Below are the code and all the weights of a small trained network. Each question names an input and a target symbol and asks about switching units off, where a switched-off unit gives its printed mean instead of its output.

import numpy as np


def w(rows, s, z=0):
    codes = np.array(rows[::2]) - 128.0
    scale = np.full(codes.shape[1], s)
    scale[-1] = z or s
    return codes * scale


def norm(h):
    return h / np.sqrt((h * h).mean(-1, keepdims=True) + 1e-5)


def f(y):
    return np.maximum(y, 0)


def softmax(a):
    e = np.exp(a - a.max(-1, keepdims=True))
    return e / e.sum(-1, keepdims=True)


def log_softmax(a):
    a = a - a.max(-1, keepdims=True)
    return a - np.log(np.exp(a).sum(-1, keepdims=True))


def net(x, mask):
    ids = ['αγεζθλμσφω'.index(c) for c in x.split()]
    T = len(ids)
    res = E[ids] + P[:T]
    q, k, v = (norm(res) @ M[0].T for M in (Q, K, V))
    z = softmax(np.where(np.tri(T) > 0, q @ k.T / 4**0.5, -1e9)) @ v
    res = res + np.where(mask[0], z, O[0][:, -1]) @ O[0][:, :-1]
    y = f(norm(res) @ A[0][:, :-1].T + A[0][:, -1])
    res = res + np.where(mask[1:9], y, B[0][:, -1]) @ B[0][:, :-1]
    return log_softmax(norm(res)[-1] @ U[:, :-1].T + U[:, -1])


Q, K, V, O, A, B = {}, {}, {}, {}, {}, {}
E = w([
[117,135,110,87,173,102,244],'α',
[148,165,178,101,106,165,130],'γ',
[159,156,86,186,177,123,187],'ε',
[74,113,102,173,212,38,149],'ζ',
[83,178,102,94,161,120,255],'θ',
[130,147,231,188,101,146,144],'λ',
[146,51,116,84,206,144,108],'μ',
[167,40,203,173,170,120,152],'σ',
[125,184,55,167,198,173,125],'φ',
[73,111,199,153,141,187,95],'ω',
],0.015)
P = w([
[47,197,149,38,212,26,118],'0',
[43,162,118,59,140,28,117],'1',
[23,103,142,53,166,161,253],'2',
[110,143,94,52,77,130,178],'3',
[1,48,31,210,58,84,152],'4',
[46,141,107,116,115,34,71],'5',
[44,135,165,146,243,150,147],'6',
[119,143,113,112,72,123,89],'7',
[106,90,106,124,103,220,218],'8',
[174,141,110,90,60,179,116],'9',
[112,38,26,244,40,164,101],'10',
[139,134,103,153,86,119,40],'11',
[125,126,146,196,198,184,109],'12',
],0.0092)
Q[0] = w([
[164,198,198,79,201,75,100],'H0',
[117,116,156,194,207,178,166],'H0',
[27,84,155,181,205,250,131],'H0',
[145,182,115,95,156,92,100],'H0',
],0.022)
K[0] = w([
[81,134,118,134,102,2,86],'H0',
[146,131,113,213,136,115,75],'H0',
[137,81,127,199,172,217,14],'H0',
[93,125,95,123,127,76,134],'H0',
],0.021)
V[0] = w([
[59,156,20,31,105,173,83],'H0',
[197,9,77,49,184,101,98],'H0',
[215,177,164,161,72,20,207],'H0',
[168,215,35,174,201,150,128],'H0',
],0.012)
O[0] = w([
[80,169,121,62,162,161,64,39],'H0',
[140,18,87,68,103,85,116,3],'H0',
[182,194,85,133,96,32,184,12],'H0',
[150,168,2,170,115,138,94,75],'H0',
],0.012,0.0047)
A[0] = w([
[221,208,197,54,77,102,6,4],'N0',
[111,221,169,207,69,136,173,174],'N1',
[58,142,111,172,109,151,132,25],'N2',
[198,182,117,129,157,63,127,202],'N3',
[90,245,163,82,83,159,95,82],'N4',
[78,98,103,189,155,75,170,114],'N5',
[158,30,153,146,109,127,161,62],'N6',
[191,99,213,180,108,59,199,155],'N7',
],0.016,0.0038)
B[0] = w([
[180,209,202,145,73,136,5,138],'N0',
[60,87,129,95,189,48,90,245],'N1',
[170,173,120,113,124,178,191,160],'N2',
[111,127,204,92,80,150,122,200],'N3',
[175,104,73,189,117,169,187,192],'N4',
[135,82,101,209,131,142,127,195],'N5',
[167,114,61,67,72,125,137,183],'N6',
[202,179,104,145,190,174,141,248],'N7',
],0.022,0.013)
U = w([
[147,152,191,68,60,112,195,251],'α',
[186,182,181,115,87,138,80,233],'γ',
[84,165,112,99,103,76,89,253],'ε',
[127,64,130,197,89,118,142,83],'ζ',
[73,113,74,111,134,121,232,22],'θ',
[168,139,172,112,216,80,143,124],'λ',
[130,70,110,25,133,128,101,229],'μ',
[254,93,128,100,114,131,186,105],'σ',
[117,188,50,101,130,205,94,58],'φ',
[114,113,208,105,141,227,150,60],'ω',
],0.011,0.003)

Each question gives the input, a string of symbols that net reads in full, and the target symbol t.
The units are the heads (4 rows each of Q, K, V and O) and the neurons (one row each of A and B). Each row of codes is followed by its name. A weight is (code - 128) times the scale printed after its matrix; where a second scale follows, it is the last column's (O, A, B and U).
mask holds one flag per unit, heads first, then neurons. A switched-off unit (its flag False) gives its mean, the last column of its rows in O or B, instead of its output. The means were averaged over made-up inputs and are rounded, as every weight is.
A unit's drop is (log p(t) with every unit on - log p(t) with that unit switched off) / (log p(t) with every unit on - log p(t) with every unit switched off).
The circuit of an input: a set's keep is (log p(t) with only the set's units on - log p(t) with every unit switched off) / (log p(t) with every unit on - log p(t) with every unit switched off). Starting from all 9 units, units are removed one at a time, each time the one whose removal leaves the highest keep (on an exact tie, the one counted first), for as long as the keep stays at least 0.8.
circuit, biggest first: the units of the circuit, biggest drop first
unit that matters most: the unit with the biggest drop
k most important neurons: the k neurons with the biggest drops, biggest first
drop of u: that unit's drop, to one decimal
input ζ ε λ ζ ζ, target λ: unit that matters most	H0
input μ φ α ω θ λ ζ λ, target λ: circuit, biggest first	(N1, N7)
input γ α σ, target σ: 2 most important neurons	(N6, N7)
input μ λ λ λ φ φ ζ φ θ ζ, target ζ: 4 most important neurons	(N7, N1, N5, N6)
input λ ζ λ λ ε, target λ: circuit, biggest first	(H0, N1)
input σ ζ θ, target σ: circuit, biggest first	(H0, N7)
input ε ε λ θ μ, target μ: circuit, biggest first	(N4, N6)
input γ ζ ε, target ζ: circuit, biggest first	(N5, H0, N7)
input φ ε φ α λ ζ σ, target σ: circuit, biggest first	(H0, N6)
input θ λ ω ζ λ σ μ ζ λ, target μ: circuit, biggest first	(H0, N6)
input μ α α σ ε ε α γ λ ζ, target ε: circuit, biggest first	(H0, N7)
input ζ θ α λ θ, target λ: circuit, biggest first	(H0, N1)
input ζ σ ω ζ α α, target α: 3 most important neurons	(N3, N1, N7)
input ζ ζ ω ζ α λ ζ θ, target θ: unit that matters most	N4
input λ ζ φ α ζ ε λ θ, target θ: 4 most important neurons	(N4, N7, N1, N6)
input σ γ λ, target σ: 2 most important neurons	(N6, N7)
input θ ω φ λ φ ζ ζ λ ω θ σ σ μ, target σ: circuit, biggest first	(H0, N7)
input σ γ ε σ φ γ μ λ ε, target μ: 2 most important neurons	(N7, N4)
input θ ω θ ε, target ε: 2 most important neurons	(N7, N3)
input θ θ θ γ, target γ: most important neuron	(N0)
input ζ ζ ω λ λ θ σ α θ, target σ: 2 most important neurons	(N6, N7)
input λ γ γ, target λ: 2 most important neurons	(N1, N7)
input φ λ ε σ λ ζ σ λ γ γ ζ λ λ, target λ: drop of H0	0.1
input λ θ λ λ λ λ σ φ ε, target φ: drop of H0	1.2
input ζ ε μ σ λ, target σ: drop of N7	0.2
input ζ γ ζ φ ζ, target φ: drop of N1	0.1
input λ ω ω ω γ, target ω: circuit, biggest first	(H0)
